In the rows, zero is written as 128.
Each row of numbers stands for one object and depends on some of the facts below. Use the named rows to name the rest.

Facts:
A μ:BE
AA μ:I β:AQ φ:426
AB β:BE φ:367
AC μ:O β:AQ Λ:AA
AD β:AQ
AE β:AG
AF β:BF
AH μ:R, Q β:BO φ:741 Λ:O
AJ β:Z φ:367 Λ:BD, BK
AK μ:AZ β:B
AL μ:BL β:AI Λ:AR
AM β:F φ:729
AN μ:J β:AI φ:314
AO β:AQ φ:405 Λ:AD
AP μ:F β:AG
AQ μ:BK β:S
AR β:AI φ:729
AS β:A φ:891
AT β:AE φ:367
AU μ:AN
AV β:B φ:741 Λ:AK
AW β:AI
AX β:F φ:741 Λ:BG
AY μ:E β:BF φ:426 Λ:AZ
AZ β:BF φ:607
B β:AG
BA β:B φ:621
BB μ:BI, BK β:AE Λ:AT
BC μ:AL β:AF φ:367
BD β:Z φ:20
BE μ:J β:AU
BG μ:D β:F φ:405
BH β:AW φ:20
BI μ:Q β:AW φ:729 Λ:BH
BK μ:BL β:Z φ:314
BL β:G φ:621
BM μ:C β:AP φ:20
BN β:F φ:607
C μ:AR, J β:AW φ:621 Λ:M, BI
D β:AW φ:314 Λ:M
E β:AU
F μ:AR β:AI
G μ:AP, BI, J β:AI
H μ:J β:G
I μ:BE β:Z φ:729 Λ:AJ
J μ:AD β:AQ
K β:AI φ:367
L β:AQ φ:314
M β:AW
N β:A φ:741 Λ:AS
O β:BO φ:405 Λ:AH
P β:Z φ:891
Q μ:F, AR β:AP φ:621
R β:BO
T μ:G β:AI
U μ:C, BK β:AP φ:314
V β:AP φ:729
W β:BE
X β:Z φ:405 Λ:Y
Y μ:BL β:Z φ:741
Z β:BF

Named rows:
[143 165 176 111  93 151 146 138 150]: M
[157 199 181 114  87 121 127 172 144]: C
[156 170 186 129  97 138 132 130 162]: J
[151 187 194 118 126 121 144 147 128]: D
[149 166 178 127  98 128 128 137 157]: BE
[152 178 202 126 148 110 110 149 145]: AN
[142 165 171 117  92 135 128 154 148]: G
[144 164 180 116 102 141 126 139 157]: H
[151 159 173 125  86 130 142 130 154]: AU
[144 163 181 116 106 130 132 146 152]: BG
[140 175 162 111  76 151 134 170 139]: F
[150 151 174 124  89 146 145 124 159]: E
[135 142 159 112  58 173 143 136 163]: BN
[146 179 177 125  75 130 152 131 149]: BB
[157 153 176 129  79 143 157 127 146]: AE
[157 150 176 128  76 138 158 129 143]: B
[180 165 214 134 140  83 135 138 129]: V
[162 170 184 127  88 136 150 127 143]: AO
[140 167 174 123  82 151 152 119 159]: AA
[151 146 172 122  85 142 146 127 151]: BO
[157 143 190 150  74 111 136 142 104]: O
[143 160 181 146  68 130 139 142 109]: AH
[160 186 180 123 119 127 150 107 153]: AJ
[160 139 164 126  88 133 137 110 169]: P

Name these rows:
A row may be one of the objects named above.
[129 168 173 111  94 125 150 126 155] => AL
[159 201 181 114  86 121 127 165 143] => C
[151 143 182 117 107 109 138 134 154] => BL
[157 137 161 127  91 138 145 104 164] => Z
[162 149 174 124  81 134 144 130 159] => AS
[158 144 185 153  76 115 139 137 108] => O
[172 165 191 128  89 106 133 145 151] => BM
[159 159 172 128  99 134 140 105 156] => X
[159 143 188 152  75 112 139 134 106] => O
[152 146 184 118 104 116 139 133 150] => BL
[150 166 187 126 131 115 137 115 159] => BC
[160 178 202 132 131 102 140 132 142] => U
[152 187 192 118 125 125 138 142 129] => D
[162 212 202 112 127  89 129 170 125] => BI
[172 185 179 120  71 124 138 165 146] => Q
[154 142 185 146  74 117 138 139 107] => O
[158 142 188 148  72 113 141 134 106] => O
[145 165 186 125 147  89 138  93 165] => BK
[145 158 175 124  84 129 152 127 154] => AQ
[149 141 152 117  57 159 150 108 173] => AZ
[174 150 174 126 101 113 137 112 170] => BD
[172 154 187 131  90 119 143 141 151] => BA
[155 177 172 125  67 142 151 152 145] => AP
[163 169 184 127  88 132 148 123 144] => AO
[161 166 200 130 130 115 141 126 145] => L
[148 158 190 121 129 128 138 134 142] => K
[163 158 182 116 101 120 134 147 148] => BH
[140 154 169 120 109 120 145  97 175] => Y
[141 168 166 121  81 152 150 110 165] => AY
[137 162 174 116  96 137 131 144 159] => T
[175 188 202 131 150  71 124 127 145] => I
[140 165 170 117  95 136 130 152 152] => G
[168 170 204 124 141  99 121 159 129] => AR
[167 160 207 126 150  92 121 150 131] => AM
[172 167 189 134  88 107 136 145 152] => BM
[149 165 186 128 131 113 137 112 157] => BC

The same objects again, as new rows of numbers:
Some rows with their names:
[112 145 112 124 145 139 131 110 131 131 133 137 122 149 145 149 122 151
 144 161 123 151  71 126 143 111 166 111 111 146  80 126 132 148 144 138
 178]: AY
[149 161 126 121 115 118 108 121 128 145 133 139 114 143 161 134 106 132
 138 154 120 147  98 152 119 142 173  95 120 114 131 125 118 134 148 124
 146]: E
[149 128 126 120 122 125 122 134 126 136 137 135 136 142 132 124 121 107
 115 138 132 140 133 120 121 149 152 117 128 122 142 131 130 119 135 141
 113]: AU
[154 131 126 118 116 130 122 136 130 140 139 132 130 143 135 132 120  99
 125 133 127 147 143 127 115 148 148 114 130 120 142 127 126 120 135 139
 114]: BE
[ 97 103 119 143 107 148 148  90 186 115  97  95  88  79  91 123 132  99
 147 115 106  71 129 112 111 135 118 161 103 101  89 120 105 150 138 136
 178]: I
[158 132 122 119 113 125 120 132 131 144 137 133 131 150 139 136 118 100
 120 130 126 144 146 131 114 146 143 115 128 120 140 125 128 122 134 140
 118]: W
[100  98 149 117 157 134 134 141 166 130 135 113 149  76 131 139  67 112
 138 129  52  18  93 177 155 133  37 163 140 154 121 111  64 165  99 156
 143]: BI
[132 104 160 106 115  81 149 101 169 137 138 126 154 105 126 108  84 137
 111 156 102  71  95 161 129 148  66 130 148 132 120 131  81 128  78 133
 138]: BH
[141 133 130 126 119 121 117 126 115 117 132 135 132 137 139 116 117 120
 120 135 140 137 125 135 113 141 139 122 137 134 150 139 121 107 133 130
 115]: G
[119 122 133 148 134 129 142 118 104 112 127 129 123 117 140 135 137 149
 121 129 124 137 161 137 129 110  76 136 129 173  93 122 143 161 140 123
 157]: BL
[119 128 102 141 111 160 128 128 125 109 115 112 103 117 135 146 130  98
 102 119 121 145 114 104 118 111 121 133  96 137 117 144 137 135 169 146
 134]: BK
[127 128 120 138 150 157 126 153 114 108 109 144 126 115 145 143 126 124
 105 115 115 158 135 111 143 133 130 125 114 148 124 125 139 133 134 132
 121]: U
[110 123 135 119 118 124 152 109 144 134 124 162 134 149 136 149 145 132
 163 130 140 141 109 111 153  91 139 125 151 142 117 127 160 133 106 127
 116]: AV
[143 131 131 121 119 128 129 134 129 125 120 143 129 130 140 123 118 132
 117 125 132 149 122 121 131 142 149 120 129 120 151 130 127 116 121 128
 101]: B
[142 132 133 122 118 124 128 132 128 124 124 139 131 134 139 122 120 125
 117 130 132 148 118 125 127 143 147 119 129 122 150 131 125 112 126 131
 106]: AG
[138 133 126 124 110 128 128 128 122 128 134 126 129 142 129 122 121 127
 113 136 134 144 108 129 118 136 143 124 119 113 147 136 124 117 132 148
 107]: AF
[ 90 144  89 147 128 150  83 130  91 171 159 108 140  65 135  90 139  97
 144 116 145 117 172 151 140  85 128 118 131 131 175 102 172 114  96 119
 129]: BG
[152 138 149 168 156 195 105 147 112 130 136  69 156 111 155 147 117 128
 168  93 110 130 132 140 113  93 185 151 132 194  95 137 133  91 113 112
 116]: D
[127 140 113 112 154 128 118 151 174 104 187 147 113 160  61 151 222 134
 105 117 175 101  87 152 144  92 174 109 134 168 126 107 123 184  84  88
 111]: AH
[143 110 156 121 117  95 163  98 170 133 111 135 144 111 111 104 113 156
 124 139 127 115 136 122 132 162 132 134 133  95 114 119 110 123  66 107
 146]: BM
[ 93 143 119 133 129 122  95 150 109 155 132 141 121 128 119 135 145 123
 168 108 132  96 155 135 145 101 123 131 125 105 133 120 169 140 158 132
 110]: AO
[132 112 127 123 147 116 148 110 137 123 131 121 132 123 126 118 129 155
 125 132 123 134 139 120 118 126  89 130 136 143 104 126 119 123 123 111
 158]: K
[123 135 119 136 149 128 115 163 105 115 129 132 124 123 130 148 128 126
 122 117 111 145 138 125 134 138 114 128 107 141  94 135 151 119 170 129
 120]: L
[120 114 105 117 167 111  95 157 106 144 121 101 111 156 123 114 102 132
 126  98 155 178 141 116 126 135 125 114 109 149 137 129 107 153 137 122
 114]: AS

Which object is each row?
Some rows may be objects named above.
[109 114 142 138 153 138 156 110 156 127  94 132 116  77 112 117 124 152
 144 115 103 105 167 140 138 159 109 154 122 102 100  89 111 139  90 129
 164] => V
[119 125 134 149 136 129 144 118 104 113 129 129 123 118 139 137 139 146
 120 124 126 138 160 136 130 109  72 136 128 171  98 123 142 161 138 121
 158] => BL
[ 98 103 150 139 159 112 165 107 143 121  85 132 107 128 120 132 129 139
 170 140 116  98 153 170 105 158 102 171 135 123  73  91 106 127 110 157
 166] => AR
[ 90 170 126 134 160 131 106 198 157  94 163 121  86 155  68 167 249 106
 114  91 152  88 127 186 158  98 175 113 158 132 183 109 115 182 103 121
 122] => O
[141 111 157 120 114  95 166 104 169 128 111 135 141 108 113 102 115 157
 122 141 125 114 133 123 133 162 129 133 131  97 111 117 114 121  68 106
 145] => BM
[ 93 119 146 145 137 164 155 146  76 188  95 130  98 107 123 123 190 136
 187 157 114  70 149 143 109 104  78 157 149  46 135  90 124 176 129 128
 137] => AZ
[ 95 112 129 150 141 117 124 146 104 146 104 136 124  95 130 102 158 139
 181 135 122  62 191 160 109  99  93 157 148  79 176  82 138 168 135 127
 166] => BN
[143 116 163 159 150 177 125 134 123 115 141 102 166 127 137 155 106 154
 161 112 100  89 138 120 142  84 120 156 147 192  92 144 119 171 141 113
 145] => C
[124 128  93 120 143 154 127 128 122 125 136 121 124 147 123 139 123 135
 125 119 126 163 111 117 126 108 129 123 113 124 136 142 129 113 142 154
 122] => P
[133 110 142 121  79  99 164  76 183 128 113 106 117 114 100 105 116 129
 120 140 131 102 107 115 105 144 120 137 117  87 107 138 106 123 100 121
 158] => BD
[104 118 132 141 149 132 147  97 133 111 114 125 119  93 109 107 123 140
 147 125 117  90 171 156 121 162  91 164 129 118 100  92 106 131 109 128
 179] => AM
[119 126 100 141 110 160 127 132 127 105 112 113  99 121 136 146 129  98
 104 115 121 145 113 107 116 112 120 132  94 141 120 143 136 135 169 149
 132] => BK
[100 148 101 137 105 175 118 104 114 145 148 146 125 111 118 136 162 129
 150 118 117 103 135 134 146  74 131 134 129  91 162 124 164 132 148 169
 123] => X
[136 135 133 121 122 102 116 151 122 126 132 134 134 139 125 129 119 126
 128 133 128 135 123 126 124 148 135 116 118 113 120 142 141  99 150 121
 100] => J
[133 128 139 122 127 107 137 140 120 112 101 141 124 181 155 141 123 110
 123 145 150 130  99 144 105 135 143 139 134 142 123 129 121 105 122 143
 111] => AL
[134 127 139 123 128 106 137 139 122 113 102 141 128 184 157 142 123 108
 123 147 150 127 100 145 103 137 145 141 137 146 123 131 120 104 122 145
 110] => AL
[120 135 121 136 149 126 117 160 106 111 129 130 123 124 128 148 128 130
 121 118 110 146 137 124 134 139 112 129 105 140  95 136 152 117 173 129
 120] => L
[119  98  97 124  70 120 142  82 206 104  94  86  77  98 125 139 143  64
 128 114 130  97  82  57  96  97 122 133 104 137  88 161 119 143 168  89
 173] => AJ
[100 148 103 137 107 173 119 105 113 148 148 149 125 110 118 138 160 132
 148 121 117 101 135 130 144  75 131 134 130  90 163 123 166 129 153 170
 124] => X
[122 130 115 141 151 152 118 139 106 107 130 133 124 120 139 136 124 117
 115 126 120 152 143 129 124 134 117 129 125 158 121 134 132 125 159 139
 130] => AN
[120 145 107 120  97 143 145  80 128 145 158 141 147 134 122 134 149 155
 115 136 136 131 119 107 155  75 115 121 129 113 134 137 172 117 123 151
 138] => Y
[134 127 137 123 132 108 136 143 124 114 103 140 124 180 154 143 124 110
 125 145 150 128  98 147 103 136 143 140 135 145 125 128 121 104 124 145
 108] => AL
[135 116 117 120 137 121 157 110 137 130 126 111 136 133 121 125 133 162
 106 135 126 138 121 112 129 116  97 140 114 126 107 121 130 132 112 129
 161] => BC
[110 122 117 122 152 109 119 139 121 135 142 126 132 137 106 134 118 132
 141 126 134 152 142 106 148 133 114 115 116 144  78 139 153 129 141 117
 131] => AA
[140 138 130 121 122 103 115 150 120 128 129 132 136 147 130 128 122 126
 110 132 133 125 121 125 130 147 135 125 117 118 122 134 146 103 141 125
 107] => AQ

Now the same objects, written a new way:
Some rows with their names:
[162 156 120 128 199 128 108 113 153 120 105 152  84 156 111]: O
[108 144 118 126  94 127 159 106 163 120 145 125 100 134 128]: BF
[110 144 123 128  90 133 156 112 166 111 145 128  94 136 125]: Z
[118 120 156 149 182 129 152 141 142 145 125 163  85 110 105]: BD
[127 126 152 141 120 147 116 127 100  76 136 147 128 148 113]: X
[ 71 115 145 154 163 175 115 170 132 102 139 105  73 158 129]: BK
[125 125 168 132 155  95 145 135 138 144 122 163 119  81 103]: P
[132 140 145 133 102 122 129 139 103 106 110 147 129 118 116]: AF
[121 130 139 126 125 117 124 146 112 132  90 125 143 118 128]: BB
[142 128 144 132 116 114 104 145 102 109 135 167 122 116 138]: BC
[112  83 182 127 132 140 119 121 108 110 133 107 187 101 116]: AZ
[119 114 151 114 155 116 127 155 123 127  95  93 181 106 123]: AK
[ 95 115 122 132 152 131 175 119 192 141 141 110 126 154 133]: U
[139 147 119 142 116 173 121  75 156 116 165  96 123 178 133]: C
[138 104  79 129  66 162 135  92 145 111 174 136 150 181 146]: AR
[111 139 118 121 110 123 104 160 118 139 110  96 121 112 135]: AI
[ 83 102 127 123 173 139 109 154 146 131 116  87 143 148 133]: AV
[144 135 114 111 147  90 137 145 135 158 103 152 141 108 123]: AG
[148 123 146 155 147 151 123 133 101 126 134 138 142 141 121]: AX
[167 126 112 135 151 111 130 137 118 156 130 166 143 123 128]: BG
[120 141 133 133 140 136 179  90 166 120 174 116 104 141 138]: L
[160 134 116 107 148  94 144 124 131 149 115 160 139 105 118]: A
[124 133 107 119 100 121 167  99 169 131 144 123 117 132 129]: BE
[150 102  82 135  77 163 131  89 139 113 181 138 146 179 151]: AM

Which object is each row?
A row may be one of the objects named above.
[103  77 145 153 133 218 119 115  72 107 148 151  57 152 137] => AJ
[143 127 140 130 122 112 105 149 105 111 137 168 122 115 140] => BC
[142 132 127 109  86 174   3  79  82  86 152  57 167 172 148] => BI
[124 122 170 131 152  93 144 132 136 145 121 162 123  84 102] => P
[125 120 147 117 192  83 157 146 159 180  94 142 146  93 114] => BM
[125 120 170 134 154  94 145 132 137 143 119 160 120  80 101] => P
[155 161 131 139 140 109 116 158 115 155 103 149 109 111 133] => AL
[158 102 143 135 139 107 132 122 113 173 134 160 163  90 126] => BN
[101  68 103 122 123 203  80 109 100  74 168 120 103 187 141] => I
[133  82 106 115 107 137 106 124  99 100 128 146 189 164 140] => V
[112 154 164 133 135 126  88 132 121 154 113  66 132  95 119] => BH
[116 138 133 133 138 140 174  90 167 119 174 115 105 140 137] => L
[150 116 132 131  84 125 118 124  78 122 123 148 160 111 132] => K
[110 144 129 141 144 154  84 140 129 142 121  73 116 140 128] => D

